Here is a tiny trained network, its code and every weight. The questions are about switching its units off for an input and a target symbol, where a switched-off unit gives its printed mean instead of its output.

import numpy as np


def w(rows, s, z=0):
    codes = np.array(rows[::2]) - 128.0
    scale = np.full(codes.shape[1], s)
    scale[-1] = z or s
    return codes * scale


def softmax(a):
    e = np.exp(a - a.max(-1, keepdims=True))
    return e / e.sum(-1, keepdims=True)


def log_softmax(a):
    a = a - a.max(-1, keepdims=True)
    return a - np.log(np.exp(a).sum(-1, keepdims=True))


def net(x, mask):
    ids = ['βγεζλμτψ'.index(c) for c in x.split()]
    T = len(ids)
    res = E[ids] + P[:T]
    u = 0
    for l in range(2):
        r = res
        for j in range(3):
            rows = slice(4 * j, 4 * j + 4)
            q, k, v = (r @ M[l][rows].T for M in (Q, K, V))
            z = softmax(np.where(np.tri(T) > 0, q @ k.T / 4**0.5, -1e9)) @ v
            o = O[l][rows]
            res = res + np.where(mask[u + j], z, o[:, -1]) @ o[:, :-1]
        u += 3
    return log_softmax(res[-1] @ U[:, :-1].T + U[:, -1])


Q, K, V, O = {}, {}, {}, {}
E = w([
[156,89,151,83,23],'β',
[112,109,100,39,53],'γ',
[128,55,48,151,203],'ε',
[148,105,207,107,205],'ζ',
[228,82,72,106,138],'λ',
[165,3,190,203,115],'μ',
[23,53,107,119,59],'τ',
[241,78,122,193,130],'ψ',
],0.017)
P = w([
[118,250,113,117,14],'0',
[131,168,106,103,63],'1',
[137,129,110,103,97],'2',
[142,102,115,105,125],'3',
[143,83,117,107,148],'4',
[145,67,122,115,170],'5',
[147,49,123,118,190],'6',
[145,32,131,125,217],'7',
[150,12,135,132,243],'8',
],0.012)
Q[0] = w([
[173,112,122,197,108],'0.h1',
[80,141,156,116,172],'0.h1',
[103,113,195,190,87],'0.h1',
[79,133,32,174,123],'0.h1',
[140,123,143,111,140],'0.h2',
[148,94,152,104,136],'0.h2',
[48,254,142,222,152],'0.h2',
[110,194,132,127,176],'0.h2',
[113,108,146,146,118],'0.h3',
[118,159,179,138,131],'0.h3',
[147,134,126,127,99],'0.h3',
[93,107,93,92,137],'0.h3',
],0.023)
K[0] = w([
[215,103,133,223,108],'0.h1',
[42,140,178,136,178],'0.h1',
[120,74,232,207,51],'0.h1',
[64,128,8,221,141],'0.h1',
[94,154,169,121,133],'0.h2',
[100,76,175,122,207],'0.h2',
[224,189,93,105,39],'0.h2',
[229,197,105,89,103],'0.h2',
[125,84,145,145,123],'0.h3',
[122,187,179,152,125],'0.h3',
[140,167,113,140,86],'0.h3',
[88,66,112,71,140],'0.h3',
],0.015)
V[0] = w([
[97,218,116,69,127],'0.h1',
[113,116,63,97,82],'0.h1',
[193,113,93,79,127],'0.h1',
[104,140,136,127,18],'0.h1',
[101,148,1,102,171],'0.h2',
[165,119,134,6,151],'0.h2',
[221,167,110,193,195],'0.h2',
[54,161,189,147,166],'0.h2',
[134,90,179,96,178],'0.h3',
[215,143,173,107,116],'0.h3',
[127,153,119,133,150],'0.h3',
[124,160,87,78,125],'0.h3',
],0.0088)
O[0] = w([
[179,73,105,246,130,2],'0.h1',
[170,162,174,161,173,173],'0.h1',
[38,129,191,173,123,231],'0.h1',
[186,117,88,153,222,94],'0.h1',
[2,144,95,170,154,123],'0.h2',
[183,205,97,147,180,146],'0.h2',
[149,147,21,81,114,110],'0.h2',
[115,162,183,61,129,64],'0.h2',
[247,119,125,194,132,156],'0.h3',
[116,111,33,154,163,132],'0.h3',
[118,102,152,135,120,96],'0.h3',
[99,110,126,97,103,122],'0.h3',
],0.0078,0.007)
Q[1] = w([
[111,137,162,87,77],'1.h1',
[150,57,102,169,233],'1.h1',
[164,89,116,154,149],'1.h1',
[86,135,123,72,88],'1.h1',
[163,90,146,110,113],'1.h2',
[195,152,150,91,122],'1.h2',
[249,77,142,65,110],'1.h2',
[39,9,113,154,121],'1.h2',
[94,120,107,198,127],'1.h3',
[127,88,115,94,93],'1.h3',
[125,178,127,139,109],'1.h3',
[100,160,111,120,101],'1.h3',
],0.014)
K[1] = w([
[110,176,149,117,9],'1.h1',
[113,38,137,74,238],'1.h1',
[150,100,139,81,206],'1.h1',
[86,198,137,102,85],'1.h1',
[160,66,208,46,186],'1.h2',
[213,145,183,99,184],'1.h2',
[211,119,219,32,188],'1.h2',
[80,27,81,84,86],'1.h2',
[80,165,160,129,82],'1.h3',
[130,137,111,70,61],'1.h3',
[163,135,57,211,130],'1.h3',
[126,184,96,142,92],'1.h3',
],0.012)
V[1] = w([
[87,101,94,121,184],'1.h1',
[54,26,134,82,108],'1.h1',
[82,131,158,13,28],'1.h1',
[129,96,152,8,198],'1.h1',
[92,75,140,91,18],'1.h2',
[152,29,92,196,168],'1.h2',
[104,183,161,112,154],'1.h2',
[154,187,112,87,215],'1.h2',
[147,68,139,118,208],'1.h3',
[224,105,158,139,116],'1.h3',
[117,100,126,113,184],'1.h3',
[121,119,130,123,2],'1.h3',
],0.0089)
O[1] = w([
[164,206,99,167,138,168],'1.h1',
[135,89,64,213,132,255],'1.h1',
[58,55,32,78,169,108],'1.h1',
[237,63,193,113,220,188],'1.h1',
[167,103,104,190,2,211],'1.h2',
[117,143,36,233,54,217],'1.h2',
[173,103,169,23,187,69],'1.h2',
[85,203,200,91,227,83],'1.h2',
[112,155,86,198,45,231],'1.h3',
[149,211,96,168,39,234],'1.h3',
[141,162,97,151,117,162],'1.h3',
[84,104,188,95,89,165],'1.h3',
],0.005,0.0048)
U = w([
[18,193,134,6,41,243],'β',
[120,162,137,118,130,54],'γ',
[136,154,133,27,174,149],'ε',
[77,92,208,141,152,82],'ζ',
[126,188,74,112,143,55],'λ',
[160,105,84,75,99,49],'μ',
[157,55,57,138,254,179],'τ',
[110,163,140,131,152,62],'ψ',
],0.0071,0.011)

Each question gives the input, a string of symbols that net reads in full, and the target symbol t.
The units are the heads (4 rows each of Q, K, V and O). Each row of codes is followed by its name. A weight is (code - 128) times the scale printed after its matrix; where a second scale follows, it is the last column's (O and U).
mask holds one flag per head, layer by layer. A switched-off head (its flag False) gives its mean, the last column of its rows in O, instead of its output. The means were averaged over made-up inputs and are rounded, as every weight is.
A unit's drop is (log p(t) with every unit on - log p(t) with that unit switched off) / (log p(t) with every unit on - log p(t) with every unit switched off).
The circuit of an input: a set's keep is (log p(t) with only the set's units on - log p(t) with every unit switched off) / (log p(t) with every unit on - log p(t) with every unit switched off). Starting from all 6 units, units are removed one at a time, each time the one whose removal leaves the highest keep (on an exact tie, the one counted first), for as long as the keep stays at least 0.8.
circuit, biggest first: the units of the circuit, biggest drop first
unit that matters most: the unit with the biggest drop
heads that matter: for each layer, one digit per head in row order, 1 if its drop is at least 0.15 and else 0, layers parted by /
drop of u: that unit's drop, to one decimal
input ζ μ τ ε, target β: unit that matters most : 0.h1
input ε ψ ε λ μ λ γ λ λ, target μ: heads that matter : 110 / 011
input λ τ τ λ, target ζ: heads that matter : 110 / 000
input λ λ ψ λ λ ζ λ, target ε: heads that matter : 010 / 110
input λ ψ ψ ψ ε μ, target β: heads that matter : 100 / 001
input ψ τ ε ψ ε γ, target τ: heads that matter : 010 / 001
input ζ ζ λ τ ε τ γ, target ζ: circuit, biggest first : (0.h2; 0.h1)
input λ ζ ε τ τ ψ ε ζ ζ, target ε: circuit, biggest first : (0.h2; 1.h2)
input λ τ λ γ λ ψ ψ, target ζ: heads that matter : 010 / 000
input γ λ μ λ β, target μ: heads that matter : 110 / 010
input ζ γ γ γ μ λ β τ ψ, target β: heads that matter : 100 / 000
input γ τ τ μ λ γ ζ, target ε: heads that matter : 011 / 010
input γ ζ ψ μ τ ε, target β: heads that matter : 101 / 000
input ε λ τ τ ψ λ γ ε μ, target μ: unit that matters most : 0.h3
input ε γ γ γ β μ β λ λ, target μ: heads that matter : 110 / 011
input λ ε ε λ ε τ λ μ γ, target μ: heads that matter : 110 / 110
input ε γ λ λ ε λ λ β, target τ: heads that matter : 011 / 001
input ε μ ζ ζ λ ε μ λ γ, target μ: circuit, biggest first : (0.h1; 0.h2; 1.h2)
input μ ε μ λ γ β, target μ: circuit, biggest first : (0.h1; 0.h2; 1.h2)
input λ τ λ ε μ ψ, target μ: unit that matters most : 0.h2
input λ γ λ ψ β ψ, target β: drop of 0.h1 : 0.9
input τ τ ψ ε μ ε λ ζ, target β: drop of 1.h1 : 0.0
input λ λ ζ ζ γ ζ γ, target ε: drop of 1.h2 : 0.3
